Below is a small trained network, with its code and all its weights. Each question gives an input and a target symbol and asks what happens when units are switched off, that is, made to give their printed mean instead of their output.

import numpy as np


def w(rows, s, z=0):
    codes = np.array(rows[::2]) - 128.0
    scale = np.full(codes.shape[1], s)
    scale[-1] = z or s
    return codes * scale


def f(y):
    return y / 2 * (1 + np.tanh(0.7978845608 * (y + 0.044715 * y**3)))


def softmax(a):
    e = np.exp(a - a.max(-1, keepdims=True))
    return e / e.sum(-1, keepdims=True)


def log_softmax(a):
    a = a - a.max(-1, keepdims=True)
    return a - np.log(np.exp(a).sum(-1, keepdims=True))


def net(x, mask):
    ids = ['αγελξτφ'.index(c) for c in x.split()]
    T = len(ids)
    res = E[ids] + P[:T]
    q, k, v = (res @ M[0].T for M in (Q, K, V))
    z = softmax(np.where(np.tri(T) > 0, q @ k.T / 2**0.5, -1e9)) @ v
    res = res + np.where(mask[0], z, O[0][:, -1]) @ O[0][:, :-1]
    y = f(res @ A[0][:, :-1].T + A[0][:, -1])
    res = res + np.where(mask[1:13], y, B[0][:, -1]) @ B[0][:, :-1]
    return log_softmax(res[-1] @ U[:, :-1].T + U[:, -1])


Q, K, V, O, A, B = {}, {}, {}, {}, {}, {}
E = w([
[178,163,98,166,211,108],'α',
[164,85,119,168,91,93],'γ',
[188,206,200,131,164,40],'ε',
[120,69,167,203,26,140],'λ',
[118,162,190,225,151,209],'ξ',
[45,135,251,149,209,51],'τ',
[183,146,132,194,90,157],'φ',
],0.014)
P = w([
[216,146,93,254,116,105],'0',
[147,89,158,36,82,117],'1',
[23,176,56,58,125,179],'2',
[165,89,184,117,119,84],'3',
[73,144,107,71,112,150],'4',
[166,29,103,165,168,18],'5',
[53,197,156,118,173,197],'6',
],0.0098)
Q[0] = w([
[183,113,230,255,173,104],'h1',
[31,248,143,117,110,162],'h1',
],0.0089)
K[0] = w([
[127,124,85,252,148,64],'h1',
[141,60,138,69,131,97],'h1',
],0.011)
V[0] = w([
[201,183,92,65,176,41],'h1',
[114,73,246,96,105,23],'h1',
],0.011)
O[0] = w([
[97,129,141,144,50,6,97],'h1',
[101,13,177,121,149,72,253],'h1',
],0.017,0.0041)
A[0] = w([
[75,195,192,94,190,118,162],'n1',
[200,78,149,101,255,201,128],'n2',
[81,154,154,156,195,144,155],'n3',
[194,102,26,144,181,85,50],'n4',
[181,243,110,74,116,170,133],'n5',
[87,209,231,92,193,68,120],'n6',
[143,180,71,99,156,165,2],'n7',
[170,110,89,102,209,136,106],'n8',
[54,161,143,70,125,162,48],'n9',
[137,109,104,200,136,72,120],'n10',
[3,71,116,144,125,151,179],'n11',
[245,113,97,127,131,95,168],'n12',
],0.0076,0.0083)
B[0] = w([
[168,94,63,136,127,189,182],'n1',
[96,138,168,34,65,133,236],'n2',
[164,125,109,152,80,188,183],'n3',
[65,103,154,202,97,94,131],'n4',
[131,145,149,140,238,122,215],'n5',
[114,108,81,128,102,171,209],'n6',
[1,175,156,110,160,143,154],'n7',
[163,144,128,103,45,158,155],'n8',
[145,198,173,104,137,40,123],'n9',
[43,154,177,76,110,166,185],'n10',
[199,220,115,136,130,102,246],'n11',
[131,55,159,169,84,216,167],'n12',
],0.0092,0.012)
U = w([
[120,248,42,185,67,107,193],'α',
[147,104,58,253,100,151,220],'γ',
[41,199,143,154,85,110,2],'ε',
[142,136,114,148,82,169,46],'λ',
[68,189,73,136,152,149,130],'ξ',
[103,96,193,172,211,128,78],'τ',
[203,160,49,217,164,148,223],'φ',
],0.0063,0.0057)

Each question gives the input, a string of symbols that net reads in full, and the target symbol t.
The units are the heads (2 rows each of Q, K, V and O) and the neurons (one row each of A and B). Each row of codes is followed by its name. A weight is (code - 128) times the scale printed after its matrix; where a second scale follows, it is the last column's (O, A, B and U).
mask holds one flag per unit, heads first, then neurons. A switched-off unit (its flag False) gives its mean, the last column of its rows in O or B, instead of its output. The means were averaged over made-up inputs and are rounded, as every weight is.
A unit's drop is (log p(t) with every unit on - log p(t) with that unit switched off) / (log p(t) with every unit on - log p(t) with every unit switched off).
The circuit of an input: a set's keep is (log p(t) with only the set's units on - log p(t) with every unit switched off) / (log p(t) with every unit on - log p(t) with every unit switched off). Starting from the 12 units with the biggest drops (on a tie, the unit counted first), units are removed one at a time, each time the one whose removal leaves the highest keep (on an exact tie, the one counted first), for as long as the keep stays at least 0.8.
units of the circuit, in order: the units of the circuit, biggest drop first
unit that matters most: the unit with the biggest drop
top k neurons: the k neurons with the biggest drops, biggest first
drop of u: that unit's drop, to one decimal
input ξ φ ε ξ, target ξ: top 2 neurons -> (n7 n2)
input λ φ ξ, target φ: unit that matters most -> n10
input ε ξ φ α, target ε: units of the circuit, in order -> (h1 n10)
input γ ξ α τ ε γ ξ, target γ: units of the circuit, in order -> (n2 h1 n5 n3)
input φ α τ γ λ λ, target φ: units of the circuit, in order -> (h1 n2)
input γ α τ γ α α, target γ: top 2 neurons -> (n2 n12)
input τ φ γ τ φ ε τ, target ε: units of the circuit, in order -> (h1 n10 n11)
input λ τ γ α, target λ: units of the circuit, in order -> (n2 h1 n8)
input λ λ τ λ α, target λ: top 3 neurons -> (n2 n8 n5)
input α λ τ λ ξ, target λ: top 2 neurons -> (n2 n5)
input γ τ τ ε, target γ: top 3 neurons -> (n11 n2 n12)
input ξ γ τ τ γ ε λ, target ε: top 4 neurons -> (n10 n5 n11 n1)
input ξ α λ γ, target ξ: units of the circuit, in order -> (h1 n7 n2)
input ε λ τ ξ α ε, target ε: drop of n10 -> 0.4
input α τ τ γ, target α: drop of n1 -> 0.0
input λ γ φ τ α φ, target λ: drop of n2 -> 0.7
input τ φ α γ λ ε, target τ: drop of h1 -> 0.9
